Below are the code and all the weights of a small trained network. Each question names an input and a class and asks about switching units off, where a switched-off unit gives its printed mean instead of its output.

import numpy as np


def w(rows, s, z=0):
    codes = np.array(rows[::2]) - 128.0
    scale = np.full(codes.shape[1], s)
    scale[-1] = z or s
    return codes * scale


def f(y):
    return np.maximum(y, 0)


def log_softmax(a):
    a = a - a.max(-1, keepdims=True)
    return a - np.log(np.exp(a).sum(-1, keepdims=True))


def net(x, mask):
    res = np.array(x, float).reshape(1, 5) / 4 @ E
    y = f(res @ A[0][:, :-1].T + A[0][:, -1])
    res = res + np.where(mask, y, B[0][:, -1]) @ B[0][:, :-1]
    return log_softmax(res[-1] @ U[:, :-1].T + U[:, -1])


A, B = {}, {}
E = w([
[211,159,63,235,127],'x0',
[121,222,90,88,254],'x1',
[143,237,203,115,52],'x2',
[220,139,63,27,62],'x3',
[24,162,40,123,56],'x4',
],0.0069)
A[0] = w([
[72,118,176,128,151,132],'n0',
[82,156,71,118,121,88],'n1',
[149,129,96,172,128,121],'n2',
[71,56,161,48,128,92],'n3',
[165,97,101,96,91,87],'n4',
[201,107,192,132,164,81],'n5',
[144,217,191,132,68,72],'n6',
[86,127,159,185,150,78],'n7',
[128,182,135,116,145,97],'n8',
[148,159,107,177,107,117],'n9',
[185,134,71,234,116,74],'n10',
[166,177,198,130,122,116],'n11',
[138,7,70,134,169,144],'n12',
[213,75,184,130,163,114],'n13',
[148,131,106,105,114,254],'n14',
[149,152,141,109,108,114],'n15',
[132,132,120,129,138,111],'n16',
[128,219,104,119,212,96],'n17',
[138,44,74,110,160,41],'n18',
[79,123,180,208,127,70],'n19',
[152,22,161,159,20,91],'n20',
[112,175,177,118,96,92],'n21',
[159,123,92,86,112,153],'n22',
[145,174,101,96,209,90],'n23',
[100,89,125,161,173,79],'n24',
[178,169,76,190,122,51],'n25',
[148,170,143,132,96,126],'n26',
[70,96,170,19,130,68],'n27',
[201,129,94,190,136,163],'n28',
[147,73,161,134,84,69],'n29',
[141,50,75,111,172,101],'n30',
[155,155,110,91,175,102],'n31',
[160,81,175,154,92,97],'n32',
[142,119,120,96,127,238],'n33',
[130,90,140,193,53,99],'n34',
[175,120,165,128,173,88],'n35',
[144,183,170,147,87,52],'n36',
[109,64,69,126,180,149],'n37',
[68,126,166,193,131,114],'n38',
[55,134,74,154,59,74],'n39',
[128,108,134,136,110,244],'n40',
[131,88,193,73,139,117],'n41',
[62,162,51,147,81,118],'n42',
[116,142,141,213,139,169],'n43',
[159,122,112,177,103,88],'n44',
[103,104,163,72,124,75],'n45',
[214,97,65,37,76,51],'n46',
[115,180,170,153,101,219],'n47',
],0.014,0.0058)
B[0] = w([
[198,144,161,138,149,182],'n0',
[87,81,90,154,154,174],'n1',
[149,105,134,97,111,173],'n2',
[169,77,141,59,113,204],'n3',
[170,166,100,164,140,180],'n4',
[71,58,60,190,135,194],'n5',
[83,169,83,108,16,203],'n6',
[186,162,60,163,121,171],'n7',
[103,161,95,112,121,159],'n8',
[146,96,142,92,120,175],'n9',
[187,74,101,54,99,221],'n10',
[80,119,123,147,57,189],'n11',
[77,169,165,126,30,236],'n12',
[65,37,100,200,154,213],'n13',
[150,135,252,173,175,207],'n14',
[147,146,117,146,106,155],'n15',
[124,132,122,116,128,135],'n16',
[102,188,136,68,203,213],'n17',
[99,152,61,116,34,187],'n18',
[188,171,60,178,123,186],'n19',
[81,200,126,55,216,250],'n20',
[108,140,107,111,67,172],'n21',
[175,145,138,177,143,190],'n22',
[101,173,114,74,190,196],'n23',
[148,153,103,166,107,164],'n24',
[173,98,87,69,91,192],'n25',
[113,135,136,129,76,170],'n26',
[190,71,102,55,114,205],'n27',
[164,69,190,76,137,225],'n28',
[105,156,83,99,154,176],'n29',
[93,158,130,120,53,201],'n30',
[116,163,106,121,174,175],'n31',
[91,155,116,124,174,183],'n32',
[156,131,233,160,165,193],'n33',
[101,169,132,77,176,203],'n34',
[91,84,90,171,149,173],'n35',
[105,146,93,113,51,169],'n36',
[85,169,172,123,70,209],'n37',
[190,159,106,183,139,191],'n38',
[56,56,63,186,143,203],'n39',
[116,134,253,136,175,193],'n40',
[151,70,140,100,132,183],'n41',
[62,41,106,177,154,214],'n42',
[205,148,172,153,149,194],'n43',
[146,109,116,82,129,168],'n44',
[158,101,97,82,109,166],'n45',
[232,185,21,219,121,236],'n46',
[106,138,249,138,96,207],'n47',
],0.033,0.011)
U = w([
[92,168,124,129,11,125],'0',
[97,189,80,66,199,79],'1',
[208,46,104,57,97,76],'2',
[217,171,73,201,116,126],'3',
[68,42,68,181,134,149],'4',
[145,127,234,162,123,250],'5',
],0.011,0.0023)

Each question gives the input, the list of numbers given to net, and the class t.
The units are the neurons (one row each of A and B). Each row of codes is followed by its name. A weight is (code - 128) times the scale printed after its matrix; where a second scale follows, it is the last column's (A, B and U).
mask holds one flag per neuron, in row order. A switched-off neuron (its flag False) gives its mean, the last column of its row in B, instead of its output. The means were averaged over made-up inputs and are rounded, as every weight is.
A unit's drop is (log p(t) with every unit on - log p(t) with that unit switched off) / (log p(t) with every unit on - log p(t) with every unit switched off).
most important unit: the unit with the biggest drop
top k neurons: the k neurons with the biggest drops, biggest first
drop of u: that unit's drop, to one decimal
input [1,-7,7,6,8], class 4: top neuron : n39
input [4,-8,-5,-7,5], class 1: top 3 neurons : n20, n34, n46
input [7,1,-6,-7,6], class 2: top 4 neurons : n10, n46, n28, n25
input [1,-7,6,0,5], class 1: top 2 neurons : n20, n34
input [-4,-6,3,2,-8], class 4: top 2 neurons : n13, n5
input [4,-4,3,-3,1], class 1: top 3 neurons : n34, n20, n27
input [3,-8,7,4,-2], class 1: top 3 neurons : n20, n34, n12
input [8,1,-8,-8,0], class 0: top 2 neurons : n12, n37
input [6,-6,-1,-7,-3], class 3: top 4 neurons : n19, n43, n38, n7
input [2,2,-1,-1,3], class 5: top 3 neurons : n13, n5, n20
input [-6,1,-5,6,5], class 2: top 2 neurons : n27, n3
input [-6,-6,4,-1,3], class 1: top 4 neurons : n20, n10, n28, n34
input [7,-8,5,-5,-2], class 1: drop of n20 : 1.8
input [2,4,-8,-8,7], class 0: drop of n14 : 0.2
input [-4,4,5,-6,1], class 3: most important unit : n12
input [-7,-8,1,-3,-8], class 1: drop of n20 : 3.9
